(in the rows, 128 means zero)
Each row has a class, written as a number after it.
[104 115 129 141 202 135 132  87 193 124 162 148 170 144 138 176 194 101
 112 155 137 171 184 144  82 158 115 136 124  91  95 145 130 158  61 147
 155 161 116  98 128 128 165 150 152 113  90 168 171 151 104]
2
[170 149 101 116  92 106 111 139 107 147 127 109 121  48 118 104  51 146
 100 159 133 109 100  98 180 133 111 158 121 141 155 115 149  86 208  92
 119 102 139 156 106 117 123 100 107 149 122 112  87 107 160]
6
[144 143  80 121 104 114 112 118  86  97 113  96 130  99 112 126  29 145
 154 137 106 123  92  99 134 135 200 136  99 105 128 105 145  86 154 112
 125 107 124 149 107 123 181 109 102 131 163 171 135 138 133]
11
[158 135 109 156 118 143 114 117  79 157 119 137 117  69 163 113  81  96
  68 180 121 141 134 162 135 112 104 157 124 124 122 133  89 111 116 108
 110 100 133 143 108 112 148 128 152 191 108 144  93 112 140]
8
[120 112  64 117 146 121 111 122 112 119 129 135 165 136 149 159 119  99
 145 108  96 119 166 171  84 148 144 150  94  98  82  67 124 112  92 127
 152 102 113 132 112 122 172 113  96  97 134 196 143 142 133]
5
[169  86 118 142 141 146 142 140 155  72 129 151 170 113 161 112  99 122
 136  91 159 104 155 157 153 128 118 121 174 161  92 131 111 140 161 105
 146 140  74 157 152 137 159 146 103  91 102 149 139 159 120]
2
[152  85 177 136 128 142 145 184 147 116 115 121 113 110 147 120  84 119
 158  97 178 114 156 112 170 119 148  88 202 193 129 135 136 138 221 150
 113 153  83 172 153 165 139 195  98  82 127 109 127 171 133]
11
[136 122 150 140 163 139 122 125 147 127 134 131 115 133 153 167 134 116
 155 145 125 154 137 122 107 135 134 146 136 121 119 170 153 133 116 160
 131 148 109 136 129 140 175 150 130 115 107 160 175 140 100]
9
[127 128 107 145 177 115 119 103 175 110 150 146 200 141 122 149 114 113
 148 129 112 119 157 135 115 151 175 157 111 105 102 112 130 156 123 107
 139 109 106 102 131 126 160 151 139 114 132 146 148 159 137]
7
[102 124  96  74 118  79 137 108 100 187 129 143  87  75 125 160 137 114
  83 171  99 135 154 121 122 158  75 109 100  90 131  35  92  69 101 129
 121  83 154 127  94  89  77  56 147 152 132 111  97  94 183]
6
[116 110  97 121 134 118 108 123  94 121 131 118 149 129 125 179 103  99
 164 118 107 127 160 137 106 154 165 148 103  95 114  69 130 106 118 128
 136 106 121 145 112 123 166  97 101  95 140 203 140 147 149]
9
[ 63 112 178 109  94 165 141 157 151 143 143 127 122 225 100 142 212 131
 178  88 126 157 161 146  95 154 124  92 121 112 154 121 140 148 114 207
 143 163 151 111 147 152 104 170 128  67 120 119 181 161 116]
5
[175  95 125 109 120 117 114 161  57  78  89 129 103  71 191 136  29 123
 129  91 130  92 108 171 186  89 114 143 165 186  99 111  87  91 167  78
 108  93 103 207 135 127 164  76  79 135 117 177 109 115 135]
9
[135  90 160  97 135 114 171 154 154 109 123 142  88 112 149 100  81 146
 156 115 125 105 126 110 190 127 139  98 182 172 114 110 117 104 206 142
 114 126  87 166 174 135  94 180 111 110 145  71 127 150 137]
4
[140 113 151 178 193 148 136  86 193 148 153 136 156 108 119  85 121 102
  68 181 160 132 164 120 135 139 116 133 138 134 134 153 106 164 130 111
 129 132 107 102 131  97 102 186 204 180 111  81 106 157 146]
4
[115 120 158  99 126 108 133 112 148  83 129 150 151 163 104 131 132 161
 127  77 115 101 101 105 183 119 131 158 113 120 141 121 119 153 158 104
 104 121 142 119 158 104 102  81 153 117 133 119 147 142 146]
6
[129 130 130 139 163 109 129 127 179 109 139 120 158 147 108 120  83 137
 177 128 111 120 113 100 154 145 205 151 118 131 120 144 168 143 192 135
 122 120 101 115 159 135 138 168 131 131 147  94 137 151 125]
0
[177 138  65 143 133 120 108 115 179 129 158 157 188  82 113 110  98 124
  78 144 130 118 139 158 146 143  76 205 105 116 125 144 135 129 153  73
 147 112 102 125 124  96 132 100 145 135  86 115 129 110 151]
1
[176 135  96 137 147 107 109 121 142 132 133 142 154  60 131 103  94 121
  67 154 130 113 127 140 156 127  72 177 119 127 111 130 107 121 142  69
 121  94 123 135 113 101 127  77 153 169 106 118 105 107 151]
1
[136 119 131 141 154 141 115 149 187 178 161 144 158 115 120 138 155 100
 113 165 149 131 195 158 125 156  76 165 124 136 134 123 149 137 161 143
 145 126 124 118 131 131 104 145 129 108  76 102 129 130 162]
10
[ 86 113 125  95  83 125 137 113  73 111 119 134 121 169 122 161 158 140
 119  89 112 132 134 154  99 134 109 125 102  84 123  76  87 107  73 133
 124 129 169 135 120 100 121  47 134 103 126 183 154 131 139]
11
[130 131 142 109 105 115 106 110 171 107 131 106  91 133  56 169  95 177
 122 130 158 137 124  50 132 145  95 114 114 129 164  88 174  85 150 111
 151 133 122 129 116  98  92  71 115 101 135 147 139 117 164]
3
[136 118 134 127 145 120 110 148 117 138 130 116 170 111 122 173  81  99
 178 107 128 108 147 104 158 128 176 154 143 141 125 106 172 150 187 126
 110 111 120 142 130 153 158 143 111  95 147 175 126 165 145]
6
[118 125 147 150  98 155 133 121 121 106 127 125 145 183 112  87 135 146
 148  95 131 136 104 143 114 119 146 130 130 103 130 168 127 160 122 140
 139 158 139 113 136 111 132 138 156 114 120 142 159 147  98]
0
[191 145 143 169 119 159  89 117 133  79 103 113 127  90 104 132  45 161
 100 132 171 121  84  84 153 110 110 152 141 157 142 150 165 138 158  61
 118 119 126 150 100 117 164 108 123 152 121 193 115 123 141]
8
[151 131 138 155 140 125  89 131 102 121 129  73 160 102 100 148  45 118
 155 130 166 119 136  80 153 135 184 132 137 129 139 132 171 127 183  99
 116 126 119 147 103 141 181 131 111 111 157 189 112 178 125]
3
[139 108 110  97 118 120  89 153  49 162 129 116 155  82 132 211  76  89
 163 115 116 131 171 134 121 138 152 154 107 108 114  43 148 117 125 136
 106  88 137 177 105 148 175  65  95  77 140 238 130 149 167]
1
[110 102  74 104 143  99 111  85  68 134 128 115 140 104 123 168  93 107
 112 130 100 135 166 131 109 152 145 126  75  65 106  38  92  83  70 105
 138  94 131 141  91  93 163  54 117 114 152 214 127 144 150]
3
[104 114  75  91 111 104 130  82  47 130 117 134 124  96 149 167  77 107
 133 136  73 147 138 148 109 136 180 126  93  78 111  33  79  90  65 139
 116  90 142 143 108 104 156  88 113 134 150 206 120 117 146]
6
[127 129 172 109  91 112 113 134 124 101 130  96 127 151  59 124  94 174
 141  93 169 102  98  49 189 128 131 136 122 105 173 144 167 117 206 102
 112 147 140 139 128 110 114  68 136  87 151 135 142 169 137]
3
[113 131  72 103 172 103 137  66 168  80 141 156 119 151 144 137 132 155
 107 149  84 155 122 139 103 148 123 145  77  69  90 151 100  98  56 123
 160 135 106 107 134 100 161 103 125 144 105 151 175 110  83]
3
[183 107  75 133 135 116 144 159 172  39 121 180 152 126 188  77  82 155
 131  70  97  90 104 186 175 113 116 166 156 175  75 159 114 131 200  87
 139 111  55 155 179 136 153 156  80 117  98 103 149 112 102]
8
[165  77 166 161 186 141 160 127 159  78 120 144 147  94 143  99  61 119
 110 119 170  88 141  92 182 117 158  94 194 168 110 157  88 156 186  84
 109 128  72 153 155 109 145 172 160 143 138 101 124 166 134]
11
[113 103  88 105 170  88 126  85 134 127 148 132 162 107  87 178  95 115
 118 133 120 123 159  93 132 175 153 131  98  74 123  50 120 110 118  91
 129 101 122 135 109  86 144  92 145 113 152 185 128 152 162]
8
[121 129 166 112 107 136 113 114 113 121 107 110  78 104  97 176  94 139
 116 136 152 151 134  85 111 130 106 100 132 138 163  62 129 104 105 123
 123 112 143 143  99 106 103 104 138 136 140 158 119 109 169]
5
[152 147  40 134 122 120 124  93 172 107 142 150 146 103 138  63 100 148
  82 155  93 132 111 172 124 146  93 180  85 111 104 145 111  99 134  90
 163 111 107 110 122  91 117 119 115 161  90 105 122 100 126]
4
[126 116 133 114 148 109 100 167  98 131 118 138 151 130 152 186 122 103
 178  98  86 116 163 167 124 127 148 181 115 150  89  57 147 146 145 144
 102  83 128 136 148 162 133  90  92  88 133 174 134 132 156]
0
[151 128 135 182 174 138 138  91 187 134 138 148 157 101 138  69 118 106
  71 175 135 122 137 126 160 120 123 155 137 142 126 180 100 164 141 101
 124 123 111  96 146  98 112 189 190 207 109  59  98 125 130]
6
[145 146  60 145 132 110 122 107 220 123 158 153 163 137 128  63 146 150
  97 149 108 138 128 187 106 156  85 182  99 116 108 166 137 116 140 108
 176 140 104  92 138 100 110 148 125 138  73  74 138  97 111]
0
[129 131 137 130 173 111 149 113 175 143 145 154 125 113 138  96 126 115
  82 173 108 126 152 148 153 132 101 151 110 142 119 120  85 144 150 121
 119  98 125 107 150  95  79 140 166 182 108  41 113 110 159]
10
[156  97  98  61  72  99 125 207  71 113 104 132  86  78 161 144  65 143
 174  69 115  94 132 155 164 120  90 128 154 155 109  57 139  58 221 127
 127 110 102 213 144 149 133  99  34  49 124 160 138 121 135]
5
[139 124 109 101 134 132 100 140  98 127 122 154 118 116 184 201 135 118
 145 119  99 154 149 186  92 127  97 167 114 131  98 120 131 118  89 145
 127 130 126 156 124 142 180  92  85  88  82 209 167 102 108]
9
[144 124 140 149 213 125 134 100 246  98 159 140 140 155 117 142 126 138
 138 166 139 134 125  85 144 153 144 148 130 128 117 213 164 147 142 130
 145 166  81 111 147 110 173 164 146 133 116 110 168 144 106]
9
[138 115 117 159 210 129 116 125 200 101 156 144 220 152 117 147 118 104
 149 104 137 102 168 142 145 142 161 166 125 130  95 138 151 191 159  95
 127 123  96 106 142 131 160 149 128 103 120 159 144 170 132]
10
[ 86 119 125  43 117  92 142 133 101 170 141 147  73 116 141 222 161 122
 170 144  70 182 164 125  87 162 111 112  94  85 126  37 129  90  74 215
 117 111 143 154 127 141 119  90 109  87 124 160 176 103 138]
1
[107 127 110  99 165 104 146  92 162 122 143 154  86 126 141 158 137 145
 119 158  88 176 123 112 120 160 139 120  96  81 115 133 120  98  90 159
 134 127 114 126 134 108 149 134 136 149 120 129 164 107 111]
8
[156 125  74  96 137 120 110 123 126 116 134 183 160 114 176 205 140 128
 135 117  82 127 145 158 117 126  84 190 108 109  97 116 138 112  96 116
 129 116 120 139 136 133 177  69  91  93  84 188 166  96 125]
6
[ 94 125 105 100 133 116 161  96 175 134 150 143  88 169 152 153 161 139
 162 152  81 186 135 122  84 162 149 108 109  92 119 143 140 106  90 205
 156 156 108 109 141 130 144 172 108 121 117 113 179 115  99]
6
[126  65 178 164 213 126 163 108 217 107 150 152 139 130 128 114 128 109
 106 117 175 121 168 101 179 146 145  90 188 151 115 153  88 150 162 111
 129 146  69 127 159 104 122 189 179 130 131  75 135 165 133]
9
[171  98 155 148 116 158 136 176 104 113 112 143 132 100 178 113  65  97
 155  91 157  99 151 172 162  82 129 118 208 189 100 133 111 147 178 124
 107 135  87 177 158 155 156 204 102 101 120 138 120 148 110]
5
[ 97 118 102 105  97 136 118 146  54 143 118 129 111 141 169 165 113  90
 195 122  54 164 156 201  78 136 188 135  97 104 105  63 105 105  85 195
 129 104 131 152 129 160 166 145  84  99 133 199 149 126 129]
9
[122 120  95  85 172 106 130 106 164 104 148 168 144 125 147 181 170 137
 123 136  97 151 157 146  95 161  90 135 103  98  90  96 127 115  76 133
 144 137 118 127 134 118 148  84 114  97  95 173 177 117 114]
2
[120 127 111  95 113  96 140  99  92 178 140 130  87  71 119 135  83 112
  71 192 114 139 143 108 140 154 102 117 107  99 149  79  87  72 129 118
 111  88 136 137 100  80  95  86 170 175 134 103  91 108 178]
8
[110 133 155 133 114 131 139 137 133 173 134 125  77 124 139  86 123 110
 123 170 113 157 145 151 131 124 126 118 122 151 141 130 115 108 140 188
 123 116 129 124 142 142  87 173 137 167 113  62 113 111 129]
3
[130 134  87 126 153 108 132 110 116  82 121 112 140 139 134 108  57 135
 153 124  82 125 107 128 137 135 192 151  91 118 107 123 121 117 133 105
 137  90 112 128 138 122 156 133 110 153 149 132 137 130 111]
3
[118 142  81 125 130 116 166  77 142  99 121 159  87 135 173  46 126 136
  79 179  59 160 104 192 102 133 128 138  83 117  96 135  59 109  79 140
 136 105 123 100 151  93  92 167 163 218 107  39 117  75 111]
2
[147 126 133 172 152 143 130 104 201 152 153 133 150 113 121  69 123 113
  96 176 161 135 149 122 137 150 132 130 141 135 144 179 134 148 160 129
 141 149 107 104 128 115 117 205 163 161 105  74 100 147 134]
6
[186 108 116  99 149  95 153 138 139  40 106 145 123  72 148  76  24 168
 125  89 114  82  82 110 225 112 135 114 155 174  96 118  92 112 213  59
 106 104  84 178 166 107 126 118 109 143 145 105 121 126 120]
2
[148 136 112  92 128 122  99 162 109 131 120 132 119 100 156 191 104 137
 165 127 109 152 129 132 123 131 108 167 121 127 121 118 180 106 149 147
 119 128 131 170 123 159 167  97  75  90 100 191 161 125 117]
4
[158  78 126 129 179 111 154 104 177  90 146 155 164  85 138 103  88 122
 110 107 166 101 150 124 169 130 119 105 174 133 101 130  85 149 147  86
 133 136  67 152 140 100 147 147 154 111 126 136 133 158 124]
1
[186 154 120 147 149 114 123 110 137 111 117 161 135  64 147  93  46 137
  61 163 112  96  88 136 189 100 106 194 115 158 119 147  91 131 171  58
 100  85 125 130 135  86 113 123 178 211 110  70  92  91 153]
7
[116 121 148  71 115 121 118 159  81 154 122 137  84 107 159 222 141 114
 168 129  96 174 165 141  98 141 115 132 117 128 118  59 156 103 115 199
 106 126 142 164 131 168 145  94  87  75 106 186 164 121 139]
2
[122 108 111 134 150 130  95 133 130 141 139 142 191 133 138 196 142  89
 160 110 124 130 188 157 108 148 144 157 124 111 103  79 154 148 125 129
 124 114 121 120 128 156 155 125 102  84 121 194 138 157 146]
6
[129 142 132 149 113 123 137 116 158 170 145 123 109 109 112 102 103 119
 107 184 141 142 140 129 130 145 117 136 132 133 140 141 140 114 157 134
 134 130 122 114 122 112 100 175 143 159 112  71 111 129 144]
7
[129 119 148 101 163  99 125 120 154 159 146 130 120 105 117 206 123 124
 146 150 131 139 150  76 126 149 110 128 132 106 121 112 164 111 137 140
 124 140 119 139 116 128 149 111 126  99 121 162 166 149 135]
7
[148 140  89 138 156 123 114 128 170  80 135 132 184 141 140 117  81 143
 164 106  89 112 108 152 145 136 180 183 109 137  97 137 162 144 171 116
 127 108 101 122 150 149 161 165 100 119 131 127 150 140 114]
4
[136  75  88 110 110 130 154 125  71  96 100 152 100  95 185 123  91 124
 114 109 117 131 151 169 117 125 115  87 145 114  90  83  42  85 105 114
 137 115 104 173 125 111 151 113 104 108 121 172 134 126 123]
11
[120 122 141 133 134 135 123 137 171 191 156 121 127 111 102 129 131 103
 114 181 160 148 181 135 137 157  99 126 129 124 151 123 142 117 156 150
 139 139 129 123 122 120  95 159 136 133 102  91 112 133 162]
10
[131 111  86 109 118 128  93 144  51 147 126 125 155 101 147 192 107  83
 154 117 117 145 186 164  83 144 140 159 107 101  99  41 137 131  92 140
 127 100 135 156  94 151 180  91  95  66 130 244 134 146 149]
1
[144 101 146  97  91 111 163 162  55 102  85 114  46  61 169 102  37 146
 154 114 128 124  97 111 172 108 155  70 175 161 110  86  84  76 185 134
 102 105 115 196 132 142 133 138  86 125 152 125 107 123 133]
11
[160 109 112 191 158 160 103  88  82 153 113 158 171  50 173 148 110  68
  40 164 152 139 170 175 134 102  92 151 131 113 114 114  46 152  80  74
 109  98 138 129 103  83 152 104 184 195  99 170  76 123 157]
6
[ 72 128 119  83 100  95 148 106 103 142 133 104  81 135  98 151  93 137
 170 158 100 154 130  97 111 175 192  93  97  86 146  56 133  77 123 183
 135 115 135 128 115 123 113 148 117 123 165 121 143 136 141]
7
[159  86  70 106 125 100 157  88 132  61 116 168 121  87 168  87  64 164
 103  99 121 108 107 131 174 130 123 104 137 100  90 117  57  87 145  72
 138 117  81 161 137  86 148 100 110 133 124 140 123 117 119]
6
[146 139 119 124 114 105 122 137 154 168 140 124 119  90 109  84  95 130
 122 166 120 130 132 132 131 141 113 151 125 147 141 120 144 111 182 126
 140 117 127 132 132 111  84 148 135 143 114  79 104 101 148]
0
[135 131 116 113 176 125 136 111 165 109 147 158 131 131 155 163 152 131
 135 146 101 157 141 141 105 145 112 141 110 114  97 140 137 137  97 152
 137 142 114 121 147 129 152 133 133 121 102 144 178 117  97]
2
[ 91 115 196 120  91 154 127 148  65 140 111 125 112 172 131 134 154 117
 160  93 114 151 136 153 119 108 145 131 128 120 142 111 109 162 107 174
 109 128 162 127 143 135 103 116 157 109 131 152 149 153 136]
0
[133  89 126 108  95 132 148 172 103 101 109 151  80 123 184 116 107 126
 178  88 102 131 139 185 138 124 123 110 160 159 105 104  96  94 169 160
 134 121  90 176 161 151 132 153  70  87 111 124 152 120 119]
9
[180  91 137 170 151 144 138 117 115  83 106 131 132  78 169  69  37 127
 117 124 167 107 116 140 166 105 154 101 191 159 100 165  86 135 160  81
 121 139  79 168 136 103 169 167 132 155 132 148 107 154 102]
0
[101 126 228 147 157 151 134 111 186 115 123 118  61 162 100 150 126 137
 133 161 134 158 125  88 132 122 138 104 140 177 160 125 143 143 121 167
 110 126 126 111 149 111  81 170 171 166 134  88 140 120 156]
9
[ 72 108 146  86  86 123 141 111  62 113 114 132  82 168 124 136 155 137
 133  97  95 145 125 149 117 130 128 115  95  84 138  80  72 103  72 153
 121 121 162 139 128  96 113  60 140 113 132 166 154 134 137]
9
[122 131  82  95  75 124 114 159 111 186 136 135  93 120 152 129 146 126
 127 148  94 153 150 182  93 145  78 165  95 133 119  78 145  75 141 176
 156 111 142 139 128 145  83 110  78  97  95 120 123  99 156]
4
[141  76 134 147 111 147 151 124  92 137 121 128  99  94 154 113  66 106
 135 140 181 145 159 138 122 131 147  49 196 124 115 122  89 103 130 133
 143 155  91 173 108 121 165 179 122 105 130 168 123 172 121]
7
[159  79 128 175 153 160 117 117  86 101 102 144 160  87 196 107  91  90
  97 114 168 131 161 195 128  91 109 110 179 134  88 145  58 147  81  76
 134 123  96 159 114 107 178 120 136 151 101 197 116 145 109]
0
[143 119 103 160 129 142 112 112 114 162 136 129 117  95 137 111 121  95
  80 183 145 137 159 155 110 136  89 134 118 109 127 131  95  99 110 116
 140 129 128 135 105  94 136 118 144 159 101 141 102 120 137]
9
[117 129 122 113 154 127 136 117 153 127 138 137 101 143 150 157 134 126
 151 145 111 167 142 141  96 140 134 117 121 105 110 142 133 119  85 173
 139 144 115 129 133 134 161 172 123 119 115 139 168 120  93]
5
[101 123 174 129 119 134 124 119 192 130 131 100  83 152  69 163 134 164
 148 143 155 172 134  68 104 158 114  90 136 140 165  98 181 109 140 154
 153 149 129 118 123 117  85 140 125 114 127 126 146 119 148]
0
[118  62 133 175 146 166 159  92  83 131 113 144 106 108 179  93 123  83
  89 145 153 162 182 175  82 118 141  54 182 109  90 107  29 127  43 141
 146 147  96 136 119  99 152 173 163 146 124 166 116 149 114]
0
[100 141 150 104 104 122 133 119 187  93 119 129  83 165 107 160 141 174
 142 130 108 155 121 123  98 141 110 128 113 155 143  97 148 114 109 157
 138 117 132 112 142 126  77 123 112 123 120 107 157  85 149]
11
[166  84 153 188 151 165 144 113  96 128 121 112 138  64 153  95  59  85
 101 134 208 134 151 121 158 105 145  79 209 137 108 162  82 157 124  95
 122 147  94 167 104 115 183 188 162 142 136 181  99 188 107]
1
[186 105 137 175 157 132 147 131 185  69 122 146 147 110 156  42  55 149
 132 105 152 103 100 127 188 100 158 130 188 169  97 205 117 154 210  82
 129 147  58 142 171 120 149 201 134 143 122  84 126 150  93]
0
[120 124 162 139 126 153 139 118 139  94 130 130 155 186 118 102 126 136
 128  95 143 115 113 141 138 104 133 142 130 112 136 173 115 165 123 114
 126 146 134 122 149 110 144 141 167 128 124 126 159 165 110]
5
[ 94 120 155  95  82 123 144 108  82 110 119 116  92 147  88 128 105 160
 121 108 131 135  94  88 160 142 135 121 105  77 173 111 115 101 141 124
 114 126 155 143 123  91 112  80 162 132 149 146 148 150 141]
8
[147 127 124 121 161 108  87 158 162 109 140 129 182 117 108 182 103 125
 170  89 110  96 141 110 161 148 152 181 114 147 115  92 179 127 192 105
 116 100 111 141 135 151 158  95  87  78 128 169 146 146 156]
9
[120 122 143  85 149  99 120 133 141 155 134 139 107 111 149 192 140 131
 161 134  99 155 143 128 122 139 113 154 117 124 116 113 153 109 128 167
 123 133 124 140 142 128 131 107 107  99 109 151 161 110 123]
0
[113 123  71 113 188  94 136  79 218 102 168 150 138 151 114 150 162 152
 109 154 118 152 141  98  99 183 114 131  89  58 109 149 148 101  96 120
 169 148  97 112 121  97 165 115 123 121 104 153 171 133 105]
8
[ 87 118 185 132  92 164 123 124 169 141 124 123  85 163 107 184 163 132
 156 135 160 188 170 115  85 145 114  92 148 148 170  98 170 141 111 201
 137 156 129 110 129 155  98 174 118 101 106 137 150 120 144]
6
[108 147 173 107  95 123 126 133 180 122 124  85  70 127  57 156 104 177
 152 143 154 160 111  45 119 156 136  89 133 144 183  94 188  98 169 158
 139 145 137 127 114 128  87 150 113 104 147 116 145 118 155]
11
[146 143  70  77  83  92 127 102 111  32 105 159 156 141 133  99  88 200
 107  62  74  96  53 142 184 104 113 196  79  98 116 134  96 119 132  54
 123 107 140 137 148  86 139  21 117 131 106 157 145 108 121]
6
[ 94 113 189 161 155 168 128 115 192 111 128 156 121 177 131 185 193 114
 116 125 146 168 192 156  54 126 111 125 146 162 129 105 132 180  68 164
 133 132 118  95 148 142 104 156 146 116  95 134 161 124 156]
11
[138 139  95 156 132 130 135  98 123 141 124 155 121  96 164  87 112 112
  74 178 101 144 133 177 111 127 107 154 110 118 104 135  73 119 100 112
 138  99 126 107 115 106 128 143 157 186 101  97 118 106 131]
7
[126 142 151  97  63 140 104 135  41 112  81 132  52  99 160 172  97 140
 127 125  95 161 106 166 109  98 100 137 114 150 126  52 103  97  75 145
 100  82 163 160 121 138 114  71  86 159 119 189 118  71 157]
8
[127 128 127 138 173 120 130 118 125  88 112 135 131 147 162 122  77 113
 159 122  62 118 107 155 155 110 203 180  95 144  95 130 104 147 133 130
 104  83 110 124 163 132 158 150 134 168 151 121 135 127 129]
9
[141  72 155 109 121 145 133 179 110 147 127 150 124 104 158 168 114 104
 161  91 144 122 192 151 143 122 101 102 183 152 113  73 122 124 175 145
 113 135  96 179 156 150 118 152  95  58 115 158 133 156 151]
4
